Below is a small trained network, with its code and all its weights. Each question gives an input and a target symbol and asks what happens when units are switched off, that is, made to give their printed mean instead of their output.

import numpy as np


def w(rows, s, z=0):
    codes = np.array(rows[::2]) - 128.0
    scale = np.full(codes.shape[1], s)
    scale[-1] = z or s
    return codes * scale


def norm(h):
    return h / np.sqrt((h * h).mean(-1, keepdims=True) + 1e-5)


def f(y):
    return y / 2 * (1 + np.tanh(0.7978845608 * (y + 0.044715 * y**3)))


def softmax(a):
    e = np.exp(a - a.max(-1, keepdims=True))
    return e / e.sum(-1, keepdims=True)


def log_softmax(a):
    a = a - a.max(-1, keepdims=True)
    return a - np.log(np.exp(a).sum(-1, keepdims=True))


def net(x, mask):
    ids = ['αβδζηπτω'.index(c) for c in x.split()]
    T = len(ids)
    res = E[ids] + P[:T]
    r = norm(res)
    for j in range(2):
        rows = slice(3 * j, 3 * j + 3)
        q, k, v = (r @ M[0][rows].T for M in (Q, K, V))
        z = softmax(np.where(np.tri(T) > 0, q @ k.T / 3**0.5, -1e9)) @ v
        o = O[0][rows]
        res = res + np.where(mask[j], z, o[:, -1]) @ o[:, :-1]
    y = f(norm(res) @ A[0][:, :-1].T + A[0][:, -1])
    res = res + np.where(mask[2:14], y, B[0][:, -1]) @ B[0][:, :-1]
    return log_softmax(norm(res)[-1] @ U[:, :-1].T + U[:, -1])


Q, K, V, O, A, B = {}, {}, {}, {}, {}, {}
E = w([
[120,113,62,140,106,140,123],'α',
[141,50,61,92,180,158,129],'β',
[131,225,124,177,134,140,2],'δ',
[125,64,91,175,78,121,98],'ζ',
[59,166,180,160,150,120,183],'η',
[116,82,80,134,93,137,92],'π',
[153,90,79,141,114,129,116],'τ',
[112,129,128,103,144,12,116],'ω',
],0.0017)
P = w([
[253,79,139,181,1,164,191],'0',
[249,134,132,153,55,152,164],'1',
[212,122,133,157,80,152,142],'2',
[184,110,130,158,99,146,129],'3',
[161,98,141,154,124,142,104],'4',
[129,100,130,155,140,130,95],'5',
[113,87,120,153,147,118,102],'6',
[102,86,119,164,141,120,77],'7',
],0.00084)
Q[0] = w([
[62,37,41,171,169,74,67],'H1',
[39,221,200,156,141,167,120],'H1',
[86,53,52,157,138,88,83],'H1',
[187,10,16,178,80,200,32],'H2',
[83,224,251,22,199,59,215],'H2',
[196,3,11,233,50,187,25],'H2',
],0.0038)
K[0] = w([
[165,227,164,244,220,144,9],'H1',
[27,75,150,17,218,5,201],'H1',
[176,229,154,225,149,145,11],'H1',
[32,55,109,18,239,87,209],'H2',
[248,183,92,210,24,165,48],'H2',
[3,75,152,34,236,66,201],'H2',
],0.0034)
V[0] = w([
[108,47,109,8,141,58,249],'H1',
[125,138,147,98,157,199,232],'H1',
[95,195,159,141,227,59,30],'H1',
[185,131,80,82,210,146,41],'H2',
[110,47,154,103,191,206,232],'H2',
[145,198,99,209,182,214,30],'H2',
],0.002)
O[0] = w([
[42,39,61,182,184,70,151,4],'H1',
[137,26,115,141,86,119,107,48],'H1',
[209,181,98,177,138,128,48,78],'H1',
[215,82,32,215,64,156,133,130],'H2',
[71,61,129,196,219,241,101,89],'H2',
[166,119,150,161,5,164,245,108],'H2',
],0.0022,0.0026)
A[0] = w([
[115,87,184,70,94,202,169,240],'N1',
[158,202,170,96,111,32,105,195],'N2',
[168,189,136,175,129,20,97,38],'N3',
[142,199,74,251,116,182,48,170],'N4',
[62,93,171,125,223,129,106,90],'N5',
[99,159,62,87,132,38,50,129],'N6',
[70,208,198,185,203,174,101,28],'N7',
[38,79,181,170,165,108,196,237],'N8',
[241,105,109,130,68,64,167,78],'N9',
[103,124,169,130,129,34,147,1],'N10',
[160,211,213,101,55,91,140,115],'N11',
[173,123,82,109,252,232,93,119],'N12',
],0.0029,0.00081)
B[0] = w([
[196,138,90,136,183,103,43,177],'N1',
[160,126,39,206,159,198,127,249],'N2',
[183,87,13,136,139,138,140,174],'N3',
[145,50,124,46,240,126,184,203],'N4',
[93,190,193,129,126,184,204,111],'N5',
[209,190,130,183,143,87,97,178],'N6',
[122,66,246,34,70,108,115,121],'N7',
[146,224,107,183,195,160,110,144],'N8',
[127,120,234,148,190,125,164,196],'N9',
[212,115,127,123,32,74,39,118],'N10',
[11,27,100,192,117,195,138,246],'N11',
[148,96,104,254,74,159,95,159],'N12',
],0.0021,0.002)
U = w([
[65,156,16,10,103,156,223,106],'α',
[40,6,39,236,233,233,150,127],'β',
[215,181,156,141,4,227,178,55],'δ',
[70,51,218,202,41,97,21,49],'ζ',
[26,247,236,170,198,194,136,246],'η',
[91,44,86,34,22,108,66,119],'π',
[226,34,227,79,211,66,220,119],'τ',
[203,231,39,179,159,6,53,163],'ω',
],0.0037,0.0014)

Each question gives the input, a string of symbols that net reads in full, and the target symbol t.
The units are the heads (3 rows each of Q, K, V and O) and the neurons (one row each of A and B). Each row of codes is followed by its name. A weight is (code - 128) times the scale printed after its matrix; where a second scale follows, it is the last column's (O, A, B and U).
mask holds one flag per unit, heads first, then neurons. A switched-off unit (its flag False) gives its mean, the last column of its rows in O or B, instead of its output. The means were averaged over made-up inputs and are rounded, as every weight is.
A unit's drop is (log p(t) with every unit on - log p(t) with that unit switched off) / (log p(t) with every unit on - log p(t) with every unit switched off).
The circuit of an input: a set's keep is (log p(t) with only the set's units on - log p(t) with every unit switched off) / (log p(t) with every unit on - log p(t) with every unit switched off). Starting from the 12 units with the biggest drops (on a tie, the unit counted first), units are removed one at a time, each time the one whose removal leaves the highest keep (on an exact tie, the one counted first), for as long as the keep stays at least 0.8.
units of the circuit, in order: the units of the circuit, biggest drop first
unit that matters most: the unit with the biggest drop
top k neurons: the k neurons with the biggest drops, biggest first
heads that matter: for each layer, one digit per head in row order, 1 if its drop is at least 0.15 and else 0, layers parted by /
drop of u: that unit's drop, to one decimal
input ω ζ π, target ω: units of the circuit, in order	H2, N6
input ζ δ β π τ δ, target β: units of the circuit, in order	N4, H2
input ζ β ω α, target ω: unit that matters most	H1
input ω τ π τ τ τ τ τ, target ω: heads that matter	10
input τ τ α τ ω τ ω π, target ω: heads that matter	00
input δ τ π δ ω, target δ: heads that matter	11
input β ω ζ, target ω: heads that matter	11
input α α η τ α α, target η: units of the circuit, in order	H2, N5
input τ β τ, target β: units of the circuit, in order	H2, H1
input τ π ζ, target ζ: heads that matter	10
input ω β τ, target β: heads that matter	11
input τ ζ τ τ τ, target τ: units of the circuit, in order	N11, N2, H1
input τ δ β α τ τ τ ω, target β: top 2 neurons	N11, N2
input π ω δ π ζ, target ω: units of the circuit, in order	H2
input β τ η ζ, target η: heads that matter	11
input α δ β τ δ, target β: top 2 neurons	N4, N10
input η τ β ω τ, target ω: top 2 neurons	N11, N4
input α τ τ τ, target τ: top 2 neurons	N11, N2
input τ τ π, target π: drop of N6	0.5
input τ α ω α π α, target ω: drop of H2	0.2
input ζ π τ τ β η τ, target η: drop of N5	0.2
